The symbols move the items like this.
ε: qq->tr, tt->tc, lc->qs, bp->zt, cm->tm, gp->gz, rh->tt, jt->mt, jj->nq, cz->qq, rp->fd, fp->zm, gg->dg, gz->ht, fj->jb, lh->pm, tm->hm, dz->rp, jn->fj, sq->nh, qd->bg, sf->jl, pz->hn, hn->mr, zs->mz, cd->jt, tp->fp, dg->qd, ds->zr, mn->td, jq->jz, bq->qm, hp->jq, jz->th, sc->dh, zd->hd, dh->cz, ht->cd, tr->mj, tq->sf, tn->nb, pg->dr, ns->bb, sn->zh, qs->rg, mj->ds, fd->zc, rl->sc, mr->pg, bf->lc, zc->ft, td->gp, hd->bc, tc->jr, lb->ls, pm->cm, bc->dl, cc->jn, rf->sq, nh->bq, nq->lh, mz->bf, zt->qg, th->cc, cp->pq, jl->lb, nb->dd, hm->pz, nt->zs, qm->hp, zh->ns, pq->gg, zm->nt, gs->cp, zq->rl, qg->tq, ls->zd, hg->mb, bg->mn, jr->tn, jb->sn, dr->tp, mt->jj, mb->bp, dl->dz, ft->zq, rg->rh, bb->gs, zr->rf, dd->hg
η: qq->nh, tt->mb, lc->tn, bp->ls, cm->dr, gp->nq, rh->hg, jt->tm, jj->pz, cz->sq, rp->dh, fp->qs, gg->gz, gz->lh, fj->cp, lh->mr, tm->tp, dz->sc, jn->gs, sq->th, qd->cd, sf->dl, pz->zm, hn->nt, zs->tt, cd->cm, tp->lc, dg->ht, ds->hp, mn->mt, jq->sn, bq->jn, hp->jb, jz->zh, sc->zr, zd->zc, dh->rf, ht->pm, tr->bq, tq->bc, tn->qg, pg->mz, ns->qd, sn->gg, qs->nb, mj->qm, fd->cz, rl->ds, mr->zs, bf->jr, zc->qq, td->jj, hd->ft, tc->bp, lb->rp, pm->pg, bc->zq, cc->bb, rf->jz, nh->cc, nq->hn, mz->tc, zt->zd, th->ns, cp->td, jl->dz, nb->tq, hm->fp, nt->rh, qm->fj, zh->dg, pq->gp, zm->rg, gs->mn, zq->mj, qg->hd, ls->fd, hg->jl, bg->jt, jr->zt, jb->pq, dr->bf, mt->hm, mb->lb, dl->rl, ft->tr, rg->dd, bb->bg, zr->jq, dd->sf
χ: qq->ft, tt->mz, lc->fp, bp->jr, cm->jt, gp->gg, rh->zs, jt->mn, jj->gp, cz->zc, rp->ls, fp->pz, gg->zh, gz->dg, fj->hp, lh->ht, tm->mt, dz->lb, jn->qm, sq->qq, qd->bb, sf->hg, pz->nq, hn->lh, zs->pg, cd->bg, tp->hm, dg->ns, ds->sc, mn->cp, jq->rf, bq->mj, hp->zr, jz->sq, sc->rp, zd->qg, dh->fd, ht->qd, tr->zq, tq->dd, tn->qs, pg->cm, ns->cc, sn->jz, qs->zm, mj->rl, fd->zd, rl->dz, mr->pm, bf->tp, zc->hd, td->pq, hd->tq, tc->bf, lb->bp, pm->cd, bc->sf, cc->bq, rf->cz, nh->tr, nq->gz, mz->dr, zt->tn, th->nh, cp->jb, jl->mb, nb->rg, hm->jj, nt->mr, qm->ds, zh->th, pq->sn, zm->hn, gs->fj, zq->dl, qg->nb, ls->zt, hg->tt, bg->gs, jr->lc, jb->jq, dr->tm, mt->td, mb->tc, dl->jl, ft->bc, rg->nt, bb->jn, zr->dh, dd->rh
ψ: qq->cz, tt->rh, lc->bf, bp->mb, cm->pm, gp->td, rh->rg, jt->cd, jj->mt, cz->dh, rp->dz, fp->tp, gg->pq, gz->gp, fj->jn, lh->nq, tm->cm, dz->dl, jn->cc, sq->rf, qd->dg, sf->tq, pz->hm, hn->pz, zs->nt, cd->ht, tp->dr, dg->gg, ds->mj, mn->bg, jq->hp, bq->nh, hp->qm, jz->jq, sc->rl, zd->ls, dh->sc, ht->gz, tr->qq, tq->qg, tn->jr, pg->mr, ns->zh, sn->jb, qs->lc, mj->tr, fd->rp, rl->zq, mr->hn, bf->mz, zc->fd, td->mn, hd->zd, tc->tt, lb->jl, pm->lh, bc->hd, cc->th, rf->zr, nh->sq, nq->jj, mz->zs, zt->bp, th->jz, cp->gs, jl->sf, nb->tn, hm->tm, nt->zm, qm->bq, zh->sn, pq->cp, zm->fp, gs->bb, zq->ft, qg->zt, ls->lb, hg->dd, bg->qd, jr->tc, jb->fj, dr->pg, mt->jt, mb->hg, dl->bc, ft->zc, rg->qs, bb->ns, zr->ds, dd->nb
ω: qq->ds, tt->tn, lc->rh, bp->tq, cm->pz, gp->cd, rh->jr, jt->nq, jj->pm, cz->mj, rp->ft, fp->zs, gg->bg, gz->jt, fj->zh, lh->tm, tm->hn, dz->zc, jn->sn, sq->qm, qd->td, sf->ls, pz->pg, hn->dr, zs->lc, cd->jj, tp->nt, dg->mn, ds->sq, mn->gz, jq->cc, bq->jq, hp->th, jz->jn, sc->qq, zd->dl, dh->tr, ht->mt, tr->zr, tq->lb, tn->hg, pg->fp, ns->cp, sn->bb, qs->tt, mj->rf, fd->zq, rl->cz, mr->tp, bf->rg, zc->rl, td->ht, hd->dz, tc->nb, lb->hd, pm->hm, bc->rp, cc->jb, rf->bq, nh->hp, nq->cm, mz->qs, zt->sf, th->fj, cp->dg, jl->zd, nb->mb, hm->mr, nt->bf, qm->jz, zh->gs, pq->qd, zm->mz, gs->gg, zq->dh, qg->jl, ls->bc, hg->zt, bg->gp, jr->dd, jb->ns, dr->zm, mt->lh, mb->qg, dl->fd, ft->sc, rg->tc, bb->pq, zr->nh, dd->bp

In the rows, 66 stands for zero.

The rows follow the links: the fewer symbols apart two items are, the more alike their rows tend to be.

Each row is also shifted at random along 4 hidden directions that mean nothing.

Some items, each with a row of numbers:
dd:   66    60    66    63    68    65    65    60    55    67    55    77    57    54    67    54    66    70    67    63    65    55    74    63    68    80    60    63    59    76
tq:   81    67    70    62    64    69    63    66    57    68    62    76    62    60    73    72    61    70    65    76    72    75    74    61    56    71    54    66    63    65
hm:   70    73    60    57    71    67    61    71    64    74    73    64    67    69    49    74    70    69    71    65    60    62    66    78    67    53    71    76    64    53
zh:   44    63    65    74    69    64    62    69    77    59    68    62    67    73    61    52    71    67    59    58    65    59    60    63    80    64    76    60    76    62
mn:   69    65    58    64    63    64    59    59    75    67    59    69    65    66    72    66    71    65    58    66    62    67    54    66    65    66    76    63    72    72
cp:   44    71    64    73    66    67    61    72    75    66    76    60    70    73    55    73    73    63    60    71    66    73    59    68    64    55    75    67    73    49
pz:   82    75    62    53    74    69    55    77    64    74    74    65    67    73    47    69    69    78    69    63    62    62    70    78    74    49    69    77    68    46
mr:   40    67    61    62    69    62    68    60    66    72    61    59    73    66    68    61    73    67    75    53    56    63    64    79    77    69    73    72    61    75
jn:   72    56    62    76    60    61    75    55    75    58    58    64    66    59    80    58    67    53    58    65    67    66    54    58    63    81    74    53    68    85
zc:   67    63    70    72    62    67    79    63    59    65    78    72    55    57    51    81    56    47    74    74    68    46    68    56    40    60    57    66    54    72
ft:   86    66    72    68    58    68    74    63    63    64    69    69    65    63    76    80    54    58    68    76    72    71    67    57    48    66    55    64    62    73
lh:  107    71    59    50    68    68    52    68    69    71    61    71    67    71    70    67    67    79    60    66    64    71    62    73    73    58    70    71    73    61
dr:   54    72    63    60    71    66    65    70    63    74    69    59    73    68    57    70    73    70    74    62    60    70    69    80    72    61    69    76    62    56
bf:   96    63    59    57    72    67    67    66    51    72    67    76    53    50    41    63    68    64    71    68    63    45    72    69    58    69    65    69    55    63
zd:   51    64    74    65    70    67    59    69    61    62    63    75    58    70    66    50    59    78    68    56    67    46    77    59    78    65    56    65    68    71
qs:   50    66    63    67    64    64    75    59    59    73    59    61    73    55    74    72    73    61    73    69    63    82    69    74    60    81    65    69    55    72
rl:   55    63    73    75    59    65    80    61    66    63    71    62    67    64    73    77    57    52    73    70    68    65    66    60    52    67    59    64    60    78
sc:   71    67    76    69    64    68    69    69    68    60    69    63    69    75    77    67    56    68    68    66    72    69    70    60    68    63    58    64    69    69
zs:   83    72    62    58    70    69    67    71    55    75    71    65    67    59    50    77    71    66    72    74    65    73    71    76    58    64    65    75    58    51
jl:   48    76    78    64    69    72    56    80    61    67    72    67    72    78    69    71    63    82    67    71    72    84    80    67    72    57    53    72    70    45
mb:   48    65    70    65    65    65    64    62    60    66    52    68    70    64    86    58    67    76    67    64    67    80    74    66    74    80    59    64    64    74
ls:   48    64    72    68    67    67    67    65    58    65    67    74    57    62    60    64    60    65    71    64    66    48    74    59    61    65    56    66    60    71
bq:   95    62    67    74    58    67    80    64    70    61    71    62    67    60    71    78    61    49    62    79    73    77    59    58    48    71    66    59    64    70
jr:   59    61    66    65    65    64    68    57    59    68    49    68    69    56    87    57    70    71    67    63    65    78    71    68    72    87    62    63    60    81

In each set, the symbols that take the first to the second take the third to the fourth, perhaps in another order. Give the fourth.
Answer with the item's name.
  81    68    63    55    72    66    61    68    61    71    59    65    69    66    68    57    70    79    69    59    63    69    71    76    80    70    67    70    65    65
:   59    67    62    60    75    66    65    69    57    71    67    66    63    61    47    57    72    71    74    58    60    50    73    75    75    66    67    72    59    61
::   60    65    65    63    68    65    68    63    57    70    57    66    68    58    70    60    71    70    70    65    64    72    72    71    70    79    63    67    59    69
: tc

  82    60    68    73    55    66    85    55    60    65    72    70    58    51    66    88    55    40    72    80    69    59    63    55    31    69    58    63    53    82
:   97    64    72    68    61    68    74    67    67    61    71    66    65    67    71    72    55    60    66    73    74    67    66    57    56    65    59    62    66    70
::   52    61    68    77    66    64    73    68    74    57    70    58    68    70    65    56    67    60    64    60    68    61    62    61    74    68    71    59    70    68
: fj

  69    69    59    57    67    65    62    63    69    72    62    64    70    69    69    69    70    70    68    61    59    69    61    76    70    63    73    72    66    68
:   70    71    61    56    69    66    51    68    74    69    61    66    70    77    70    60    70    80    62    58    61    67    62    74    82    57    73    70    76    62
::   77    64    65    71    68    67    62    73    73    59    71    65    63    70    57    56    67    66    57    66    69    60    62    60    72    62    72    60    75    57
: jq

 105    65    65    65    66    68    55    73    77    58    61    67    69    75    79    54    66    78    50    68    74    80    61    60    79    68    70    57    82    59
:   65    59    56    77    54    61    77    50    74    65    61    65    65    52    75    81    71    41    59    78    65    75    48    62    41    78    77    58    62    81
::   66    66    58    58    69    63    61    61    69    70    61    67    65    67    65    62    70    69    68    56    57    55    61    74    74    63    74    70    66    73
: hn

  52    67    62    56    75    63    54    67    70    68    60    64    68    76    63    46    71    82    69    45    56    50    66    77    94    60    74    71    71    69
:   60    60    57    63    65    60    75    50    63    72    53    64    67    53    73    63    72    58    74    58    56    59    61    74    65    81    73    67    55    90
::   42    64    60    67    70    63    57    65    74    65    67    68    61    71    53    57    72    67    61    56    59    46    58    67    75    58    78    66    72    64
: cd

  43    62    71    68    66    65    66    61    59    64    60    74    60    61    70    58    62    68    70    61    66    53    74    60    67    72    58    64    61    77
:   60    61    72    73    59    64    79    58    65    62    67    66    63    62    74    73    56    53    72    68    68    59    66    58    53    70    59    62    59    84
::   73    66    57    63    65    64    60    61    71    69    66    71    60    63    58    71    70    61    61    68    61    57    55    67    58    60    76    67    68    67
: hm

  59    72    76    74    63    69    73    77    72    61    80    51    79    80    71    77    62    64    68    72    74    88    68    65    66    58    62    67    72    52
:   64    67    69    77    62    67    74    70    74    61    74    55    74    70    68    73    66    57    63    73    72    82    61    63    61    65    69    62    70    59
::   70    65    57    60    61    62    64    52    74    70    52    65    71    65    86    69    70    65    64    62    59    75    54    73    66    73    75    66    67    84
: pz

  54    66    77    72    67    66    68    73    75    56    68    55    76    83    81    54    60    74    66    56    72    73    69    63    87    64    63    62    76    67
:   86    66    62    75    56    67    75    64    73    65    72    61    71    60    71    89    69    48    58    88    73    94    54    62    41    69    71    61    67    59
::   89    64    64    61    65    68    67    62    54    70    57    75    61    52    71    67    67    68    66    74    69    73    72    65    57    79    59    65    58    69
: hd

  48    71    61    66    66    66    59    68    74    70    73    63    68    73    56    77    73    64    63    69    62    70    58    71    63    53    75    71    71    53
:   53    70    60    62    67    64    71    63    63    75    71    60    69    62    54    78    73    59    76    66    57    65    63    78    59    61    72    75    57    64
::   73    68    68    71    72    69    62    81    71    59    82    64    62    74    41    60    67    67    60    67    71    54    67    61    72    52    70    64    75    43
: mn

  70    68    70    74    67    69    70    79    70    61    84    59    67    72    47    71    66    60    63    72    72    66    65    62    62    55    68    65    71    46
:   69    63    70    75    64    66    76    67    72    59    71    59    69    69    69    64    62    58    65    66    71    67    63    60    66    68    67    60    68    69
::   86    66    70    72    66    69    69    75    71    59    75    61    68    72    63    66    62    64    61    71    73    71    65    60    66    62    66    61    72    56
: rf

  77    75    78    70    59    71    73    75    69    65    77    56    79    78    80    89    57    64    68    81    77   100    69    64    55    58    55    69    69    53
:   76    64    66    70    68    66    61    72    75    58    67    64    67    74    66    53    67    71    55    63    70    67    62    61    79    65    72    59    78    59
::   81    63    73    62    64    67    62    63    63    62    56    76    62    67    85    58    55    75    64    64    71    64    72    57    70    71    54    62    68    79
: sq

  87    65    69    68    70    68    61    77    73    57    71    65    64    75    59    51    63    73    57    62    72    59    66    60    80    61    68    60    78    55
:   77    72    58    63    59    67    64    62    72    74    70    65    69    65    66    92    71    56    62    81    64    84    54    71    45    58    74    70    67    58
::   74    69    66    65    61    68    71    63    55    73    64    69    68    53    71    83    68    61    68    83    70    89    71    68    46    76    58    68    56    62
: ft

  61    68    64    73    65    67    63    72    74    64    75    62    68    70    56    72    71    61    58    73    68    73    59    64    62    59    74    64    73    51
:   72    56    61    73    66    62    68    61    72    58    63    69    57    60    60    51    67    57    58    61    65    46    57    57    68    72    75    55    69    76
::   38    66    72    67    67    66    64    66    59    65    60    70    65    65    72    59    65    74    69    62    67    65    75    64    72    72    58    66    64    69
: mb

  55    68    62    69    59    64    61    60    80    67    58    60    77    73    89    73    73    67    57    69    65    94    54    70    68    69    76    64    75    68
:   85    59    62    72    64    64    69    64    72    59    66    68    61    61    63    60    67    57    57    69    69    60    58    58    62    70    73    56    70    69
::   27    75    75    67    72    70    60    80    57    69    77    66    68    72    50    70    68    76    72    68    68    70    81    69    69    56    56    75    64    42
: rg

